Below is a small trained network, with its code and all its weights. Each question gives an input and a target symbol and asks what happens when units are switched off, that is, made to give their printed mean instead of their output.

import numpy as np


def w(rows, s, z=0):
    codes = np.array(rows[::2]) - 128.0
    scale = np.full(codes.shape[1], s)
    scale[-1] = z or s
    return codes * scale


def f(y):
    return y / 2 * (1 + np.tanh(0.7978845608 * (y + 0.044715 * y**3)))


def softmax(a):
    e = np.exp(a - a.max(-1, keepdims=True))
    return e / e.sum(-1, keepdims=True)


def log_softmax(a):
    a = a - a.max(-1, keepdims=True)
    return a - np.log(np.exp(a).sum(-1, keepdims=True))


def net(x, mask):
    ids = ['ΔΘΛΣΩαγεζημξφ'.index(c) for c in x.split()]
    T = len(ids)
    res = E[ids] + P[:T]
    u = 0
    for l in range(2):
        r = res
        for j in range(2):
            rows = slice(3 * j, 3 * j + 3)
            q, k, v = (r @ M[l][rows].T for M in (Q, K, V))
            z = softmax(np.where(np.tri(T) > 0, q @ k.T / 3**0.5, -1e9)) @ v
            o = O[l][rows]
            res = res + np.where(mask[u + j], z, o[:, -1]) @ o[:, :-1]
        u += 2
        y = f(res @ A[l][:, :-1].T + A[l][:, -1])
        res = res + np.where(mask[u : u + 12], y, B[l][:, -1]) @ B[l][:, :-1]
        u += 12
    return log_softmax(res[-1] @ U[:, :-1].T + U[:, -1])


Q, K, V, O, A, B = {}, {}, {}, {}, {}, {}
E = w([
[162,157,119,228,129,140],'Δ',
[105,120,62,85,126,74],'Θ',
[127,168,134,39,98,92],'Λ',
[115,162,102,78,154,169],'Σ',
[163,222,183,144,107,124],'Ω',
[124,178,115,91,105,166],'α',
[114,108,62,126,214,106],'γ',
[69,130,69,136,100,118],'ε',
[139,156,171,36,175,185],'ζ',
[80,99,149,96,182,82],'η',
[162,205,51,39,155,157],'μ',
[163,117,125,122,90,249],'ξ',
[82,101,74,125,71,124],'φ',
],0.016)
P = w([
[3,237,207,81,94,220],'0',
[14,196,142,78,116,183],'1',
[27,166,106,95,115,171],'2',
[45,142,83,119,118,155],'3',
[75,123,69,132,109,148],'4',
[104,104,52,149,104,136],'5',
[130,81,41,162,99,130],'6',
[162,68,30,171,91,115],'7',
[188,54,30,182,72,112],'8',
[213,31,11,185,70,102],'9',
[239,11,13,194,55,97],'10',
[229,23,11,222,53,118],'11',
],0.0041)
Q[0] = w([
[108,123,87,42,140,182],'0.h0',
[192,157,136,124,129,145],'0.h0',
[141,133,209,201,254,143],'0.h0',
[102,134,83,125,147,135],'0.h1',
[109,127,156,106,112,124],'0.h1',
[119,104,112,130,142,95],'0.h1',
],0.026)
K[0] = w([
[162,52,83,93,64,119],'0.h0',
[80,170,146,127,28,104],'0.h0',
[29,78,254,71,196,79],'0.h0',
[156,89,87,130,108,145],'0.h1',
[121,107,133,123,122,93],'0.h1',
[212,110,135,119,119,91],'0.h1',
],0.02)
V[0] = w([
[203,138,128,132,128,192],'0.h0',
[139,254,92,138,135,110],'0.h0',
[142,105,34,97,172,157],'0.h0',
[66,6,157,132,189,98],'0.h1',
[196,101,6,139,128,210],'0.h1',
[63,160,153,147,221,234],'0.h1',
],0.0062)
O[0] = w([
[189,66,111,77,166,171,56],'0.h0',
[105,146,113,202,179,180,173],'0.h0',
[111,162,187,164,134,164,251],'0.h0',
[72,132,111,123,229,80,123],'0.h1',
[253,38,148,59,143,150,180],'0.h1',
[73,117,164,217,143,206,155],'0.h1',
],0.0062,0.0026)
A[0] = w([
[85,111,3,101,179,125,225],'0.n0',
[88,123,132,56,38,169,114],'0.n1',
[130,128,179,120,234,120,102],'0.n2',
[156,110,235,105,158,129,134],'0.n3',
[113,71,215,112,118,82,176],'0.n4',
[184,106,152,174,85,120,39],'0.n5',
[124,56,86,158,188,124,85],'0.n6',
[203,188,255,125,158,50,19],'0.n7',
[152,124,63,65,148,220,144],'0.n8',
[175,162,205,18,184,186,2],'0.n9',
[72,135,183,13,110,149,59],'0.n10',
[130,120,142,144,137,199,151],'0.n11',
],0.01,0.003)
B[0] = w([
[108,190,168,129,4,104,254],'0.n0',
[104,120,157,48,68,112,162],'0.n1',
[55,112,165,35,83,188,147],'0.n2',
[46,83,57,104,104,136,124],'0.n3',
[97,47,201,189,239,135,150],'0.n4',
[120,100,87,175,167,61,124],'0.n5',
[73,74,113,157,16,212,150],'0.n6',
[175,37,38,133,1,229,125],'0.n7',
[205,70,254,242,107,137,200],'0.n8',
[67,228,54,154,180,93,149],'0.n9',
[152,203,183,21,191,121,155],'0.n10',
[105,154,155,124,73,122,147],'0.n11',
],0.0091,0.0079)
Q[1] = w([
[72,108,54,172,69,47],'1.h0',
[72,99,245,158,26,86],'1.h0',
[201,141,148,193,92,163],'1.h0',
[84,115,126,144,62,106],'1.h1',
[135,137,223,227,102,111],'1.h1',
[44,132,94,223,157,36],'1.h1',
],0.012)
K[1] = w([
[80,112,121,216,178,69],'1.h0',
[112,4,129,153,160,49],'1.h0',
[145,92,85,166,103,154],'1.h0',
[126,128,155,155,153,47],'1.h1',
[167,54,140,191,190,98],'1.h1',
[39,90,71,214,187,95],'1.h1',
],0.014)
V[1] = w([
[189,162,43,184,116,113],'1.h0',
[93,1,43,68,102,137],'1.h0',
[129,173,195,99,15,120],'1.h0',
[154,111,78,63,115,131],'1.h1',
[109,121,93,177,108,132],'1.h1',
[163,181,128,158,122,53],'1.h1',
],0.0088)
O[1] = w([
[121,174,254,97,122,146,4],'1.h0',
[45,162,43,92,162,104,77],'1.h0',
[158,91,83,70,182,184,244],'1.h0',
[91,103,170,145,134,114,53],'1.h1',
[116,144,96,80,161,148,108],'1.h1',
[108,164,53,131,162,176,143],'1.h1',
],0.0079,0.012)
A[1] = w([
[30,110,164,151,127,176,7],'1.n0',
[143,206,98,78,171,106,81],'1.n1',
[213,124,104,179,132,104,118],'1.n2',
[50,156,133,148,140,198,159],'1.n3',
[151,79,72,171,99,126,110],'1.n4',
[99,48,152,83,115,151,16],'1.n5',
[5,180,182,105,139,61,97],'1.n6',
[130,155,141,129,97,148,95],'1.n7',
[159,67,124,171,140,112,208],'1.n8',
[160,139,163,182,172,147,64],'1.n9',
[74,122,115,135,43,117,3],'1.n10',
[86,109,160,141,195,194,174],'1.n11',
],0.014,0.0037)
B[1] = w([
[100,137,227,202,104,151,137],'1.n0',
[225,166,135,114,133,40,148],'1.n1',
[11,98,116,120,113,109,215],'1.n2',
[31,124,82,176,125,109,145],'1.n3',
[219,106,163,195,164,122,253],'1.n4',
[149,54,203,123,213,154,169],'1.n5',
[47,251,42,65,40,167,150],'1.n6',
[179,155,128,163,103,182,158],'1.n7',
[163,182,112,77,79,172,192],'1.n8',
[150,99,79,112,224,70,174],'1.n9',
[33,119,143,68,111,36,204],'1.n10',
[84,191,222,166,132,70,151],'1.n11',
],0.015,0.013)
U = w([
[206,139,30,228,69,222,254],'Δ',
[244,155,54,63,121,108,119],'Θ',
[168,56,103,177,90,66,82],'Λ',
[148,95,113,111,164,134,123],'Σ',
[152,131,58,222,255,107,41],'Ω',
[116,91,180,170,165,133,32],'α',
[147,110,116,122,154,145,194],'γ',
[206,86,194,135,143,194,160],'ε',
[176,134,155,144,143,145,143],'ζ',
[138,46,64,47,195,147,136],'η',
[170,180,212,144,184,91,110],'μ',
[65,195,39,64,137,140,204],'ξ',
[165,152,203,140,60,139,108],'φ',
],0.0067,0.0054)

Each question gives the input, a string of symbols that net reads in full, and the target symbol t.
The units are the heads (3 rows each of Q, K, V and O) and the neurons (one row each of A and B). Each row of codes is followed by its name. A weight is (code - 128) times the scale printed after its matrix; where a second scale follows, it is the last column's (O, A, B and U).
mask holds one flag per unit, layer by layer, with each layer's heads first. A switched-off unit (its flag False) gives its mean, the last column of its rows in O or B, instead of its output. The means were averaged over made-up inputs and are rounded, as every weight is.
A unit's drop is (log p(t) with every unit on - log p(t) with that unit switched off) / (log p(t) with every unit on - log p(t) with every unit switched off).
The circuit of an input: a set's keep is (log p(t) with only the set's units on - log p(t) with every unit switched off) / (log p(t) with every unit on - log p(t) with every unit switched off). Starting from the 12 units with the biggest drops (on a tie, the unit counted first), units are removed one at a time, each time the one whose removal leaves the highest keep (on an exact tie, the one counted first), for as long as the keep stays at least 0.8.
units of the circuit, in order: the units of the circuit, biggest drop first
k most important neurons: the k neurons with the biggest drops, biggest first
top k neurons in layer l: the k neurons of layer l with the biggest drops, biggest first
which heads matter: for each layer, one digit per head in row order, 1 if its drop is at least 0.15 and else 0, layers parted by /
input Δ Ω Δ α Ω α φ ε η Λ, target Θ: 2 most important neurons => [0.n8, 1.n1]
input Θ φ μ η ξ γ, target ε: 4 most important neurons => [0.n10, 0.n8, 0.n6, 1.n5]
input α Θ Θ η γ, target Λ: 3 most important neurons => [1.n10, 1.n4, 0.n0]
input Ω Θ η, target ξ: top 2 neurons in layer 0 => [0.n8, 0.n11]
input Θ η φ Λ η φ μ η η γ, target Λ: units of the circuit, in order => [0.n0, 1.n10, 1.n4, 0.n6]
input Σ γ η φ ζ μ, target Θ: 4 most important neurons => [1.n1, 0.n9, 0.n0, 0.n4]
input Λ Ω ξ, target ε: most important neuron => [0.n1]
input Θ η ε ε η ξ α, target η: which heads matter => 10 / 10
input η η η φ α, target Θ: 2 most important neurons => [0.n10, 0.n2]
input Ω η Λ Λ μ Λ Ω ε Δ Δ ε, target φ: which heads matter => 01 / 10
input η η ε η η α η η η η Θ η, target η: units of the circuit, in order => [0.h1, 1.h0, 0.n2, 0.n6]
input μ φ φ ε, target Δ: top 2 neurons in layer 0 => [0.n0, 0.n8]
input φ Θ η ξ ε η μ η, target ε: top 2 neurons in layer 1 => [1.n5, 1.n2]
input γ γ Θ φ η η α, target Δ: units of the circuit, in order => [1.n10, 1.n5]
input ξ Λ Θ η Ω Δ η η ε α φ, target Λ: units of the circuit, in order => [0.n4, 1.n10, 1.n4, 1.h0]
input ε η η, target ξ: units of the circuit, in order => [1.n6, 0.h1]
input φ η η η η η ε η α η Δ η, target Ω: 4 most important neurons => [0.n4, 0.n5, 0.n0, 0.n2]
input η γ ε η η ξ, target ε: which heads matter => 00 / 10
input μ η η η γ φ ξ Σ ε μ ε Σ, target Ω: 2 most important neurons => [0.n8, 0.n9]
input η γ Θ ε ε η ξ η φ Δ φ Θ, target φ: units of the circuit, in order => [0.n5, 0.n0, 1.h0]
input Θ Ω ε Θ γ Δ Ω Θ μ, target Ω: units of the circuit, in order => [0.n8, 0.h0, 1.n9]
input γ φ Θ Θ Θ ε Θ Ω, target Δ: top 2 neurons in layer 0 => [0.n7, 0.n8]
input Λ Δ η Σ ξ η η ξ γ, target ε: units of the circuit, in order => [0.h1, 0.n6, 1.n5, 1.n4]
input Θ Θ Ω ε, target ξ: units of the circuit, in order => [0.n8, 1.n4, 1.h0]
input Δ Δ ζ Ω γ Θ Θ, target φ: top 2 neurons in layer 0 => [0.n0, 0.n5]
input Δ Δ Ω μ η η γ Θ η γ Λ ζ, target μ: units of the circuit, in order => [0.n0, 1.n11, 1.h0]
input φ φ ε, target ξ: which heads matter => 10 / 01
input Θ γ ε Θ, target Θ: top 2 neurons in layer 1 => [1.n1, 1.n2]
input Θ η Ω Θ, target Λ: which heads matter => 00 / 10
input ε η Λ Λ Ω Θ Δ Θ φ γ, target φ: top 2 neurons in layer 0 => [0.n0, 0.n6]
